Below are the code and all the weights of a small trained network. Each question names an input and a class and asks about switching units off, where a switched-off unit gives its printed mean instead of its output.

import numpy as np


def w(rows, s, z=0):
    codes = np.array(rows[::2]) - 128.0
    scale = np.full(codes.shape[1], s)
    scale[-1] = z or s
    return codes * scale


def f(y):
    return np.maximum(y, 0)


def log_softmax(a):
    a = a - a.max(-1, keepdims=True)
    return a - np.log(np.exp(a).sum(-1, keepdims=True))


def net(x, mask):
    res = np.array(x, float).reshape(1, 6) / 4 @ E
    y = f(res @ A[0][:, :-1].T + A[0][:, -1])
    res = res + np.where(mask, y, B[0][:, -1]) @ B[0][:, :-1]
    return log_softmax(res[-1] @ U[:, :-1].T + U[:, -1])


A, B = {}, {}
E = w([
[84,239,175,201,47,123],'x0',
[129,127,128,127,126,130],'x1',
[113,98,24,42,2,137],'x2',
[52,153,125,144,163,232],'x3',
[187,131,213,41,80,172],'x4',
[226,209,30,88,179,132],'x5',
],0.0091)
A[0] = w([
[148,170,74,82,126,141,86],'neuron 0',
[133,176,121,185,45,136,71],'neuron 1',
[178,181,108,140,172,126,65],'neuron 2',
[116,228,158,136,118,94,58],'neuron 3',
[72,166,105,156,121,171,76],'neuron 4',
[112,73,117,87,151,136,42],'neuron 5',
[113,156,146,171,89,139,119],'neuron 6',
[122,160,120,174,153,234,166],'neuron 7',
[160,121,179,55,97,145,117],'neuron 8',
[128,143,127,63,111,129,162],'neuron 9',
[191,137,218,111,153,184,240],'neuron 10',
[63,19,179,154,109,91,41],'neuron 11',
[113,62,51,193,131,80,115],'neuron 12',
[126,145,154,70,85,147,168],'neuron 13',
[226,178,52,121,195,147,88],'neuron 14',
[191,129,153,167,89,34,151],'neuron 15',
[101,135,83,198,176,121,235],'neuron 16',
[130,62,115,119,210,152,126],'neuron 17',
[77,143,139,115,166,236,154],'neuron 18',
[122,112,73,128,38,145,59],'neuron 19',
[129,186,93,95,145,114,34],'neuron 20',
[84,131,77,116,115,232,85],'neuron 21',
[128,159,167,189,91,112,152],'neuron 22',
[218,103,122,168,47,6,3],'neuron 23',
[124,94,44,92,15,172,65],'neuron 24',
[157,83,126,125,148,147,118],'neuron 25',
],0.012,0.0042)
B[0] = w([
[117,152,168,162,84,150,193],'neuron 0',
[185,84,45,128,128,216,197],'neuron 1',
[119,182,171,183,34,177,189],'neuron 2',
[186,57,72,179,157,168,196],'neuron 3',
[144,124,121,91,134,141,180],'neuron 4',
[219,116,81,138,101,176,161],'neuron 5',
[216,129,100,115,101,126,182],'neuron 6',
[152,71,188,69,183,80,205],'neuron 7',
[78,144,61,100,111,151,193],'neuron 8',
[111,159,107,155,125,94,178],'neuron 9',
[49,165,44,168,109,34,234],'neuron 10',
[97,179,193,161,43,254,208],'neuron 11',
[94,189,81,74,158,147,200],'neuron 12',
[91,136,48,131,153,129,188],'neuron 13',
[78,129,190,151,104,189,250],'neuron 14',
[127,128,193,22,204,68,202],'neuron 15',
[81,176,89,99,148,80,215],'neuron 16',
[197,80,66,191,126,134,196],'neuron 17',
[123,92,167,25,66,71,207],'neuron 18',
[115,83,162,213,175,90,194],'neuron 19',
[131,159,186,116,39,213,168],'neuron 20',
[160,103,186,63,170,89,192],'neuron 21',
[179,152,66,154,123,127,200],'neuron 22',
[139,94,168,42,108,127,203],'neuron 23',
[116,119,164,208,135,46,234],'neuron 24',
[187,74,70,173,126,153,162],'neuron 25',
],0.0073,0.013)
U = w([
[119,142,215,142,54,201,76],'0',
[251,70,86,132,127,154,94],'1',
[175,94,206,28,137,82,99],'2',
[126,132,129,122,118,97,247],'3',
[124,120,177,201,142,45,150],'4',
[65,170,57,87,120,109,78],'5',
],0.013,0.011)

Each question gives the input, the list of numbers given to net, and the class t.
The units are the neurons (one row each of A and B). Each row of codes is followed by its name. A weight is (code - 128) times the scale printed after its matrix; where a second scale follows, it is the last column's (A, B and U).
mask holds one flag per neuron, in row order. A switched-off neuron (its flag False) gives its mean, the last column of its row in B, instead of its output. The means were averaged over made-up inputs and are rounded, as every weight is.
A unit's drop is (log p(t) with every unit on - log p(t) with that unit switched off) / (log p(t) with every unit on - log p(t) with every unit switched off).
The circuit of an input: a set's keep is (log p(t) with only the set's units on - log p(t) with every unit switched off) / (log p(t) with every unit on - log p(t) with every unit switched off). Starting from the 12 units with the biggest drops (on a tie, the unit counted first), units are removed one at a time, each time the one whose removal leaves the highest keep (on an exact tie, the one counted first), for as long as the keep stays at least 0.8.
units of the circuit, in order: the units of the circuit, biggest drop first
unit that matters most: the unit with the biggest drop
k most important neurons: the k neurons with the biggest drops, biggest first
drop when u is switched off: that unit's drop, to one decimal
input [-4,-1,-5,4,6,-2], class 5: units of the circuit, in order	(neuron 10)
input [-6,1,0,8,-1,2], class 2: 3 most important neurons	(neuron 18; neuron 21; neuron 7)
input [6,-6,1,-6,-1,-3], class 1: 2 most important neurons	(neuron 1; neuron 22)
input [3,7,-5,-4,4,-3], class 3: 4 most important neurons	(neuron 24; neuron 10; neuron 19; neuron 7)
input [-2,-1,-3,1,5,1], class 5: units of the circuit, in order	(neuron 10; neuron 24)
input [-4,8,-8,8,-7,1], class 2: 3 most important neurons	(neuron 7; neuron 18; neuron 24)
input [-5,-8,-6,-4,4,-1], class 3: 2 most important neurons	(neuron 10; neuron 24)
input [-7,6,4,7,-1,7], class 0: 3 most important neurons	(neuron 14; neuron 0; neuron 20)
input [-2,-3,3,-5,-3,3], class 2: units of the circuit, in order	(neuron 23; neuron 15)
input [-4,2,-6,1,6,2], class 4: 2 most important neurons	(neuron 10; neuron 12)
input [-3,-2,-3,-3,2,5], class 0: units of the circuit, in order	(neuron 14; neuron 2)
input [-1,5,-6,-4,7,-5], class 5: units of the circuit, in order	(neuron 10; neuron 8; neuron 24)
input [7,2,2,7,0,3], class 1: 2 most important neurons	(neuron 1; neuron 3)
input [4,7,-3,8,0,8], class 0: unit that matters most	neuron 2
input [-3,-1,0,6,2,6], class 0: 4 most important neurons	(neuron 14; neuron 15; neuron 2; neuron 0)
input [-7,-3,8,3,-1,6], class 4: units of the circuit, in order	(neuron 24; neuron 19)
input [0,5,8,-5,6,7], class 4: 3 most important neurons	(neuron 24; neuron 19; neuron 11)
input [1,7,7,-3,8,-5], class 5: 3 most important neurons	(neuron 8; neuron 13; neuron 7)
input [0,8,7,-8,2,4], class 2: 2 most important neurons	(neuron 23; neuron 15)
input [4,2,5,-2,8,4], class 5: unit that matters most	neuron 8
input [7,6,4,0,-6,5], class 1: units of the circuit, in order	(neuron 1; neuron 10)
input [-5,0,7,6,-4,3], class 4: drop when neuron 23 is switched off	0.1
input [4,-4,-4,4,-4,0], class 1: drop when neuron 4 is switched off	0.1
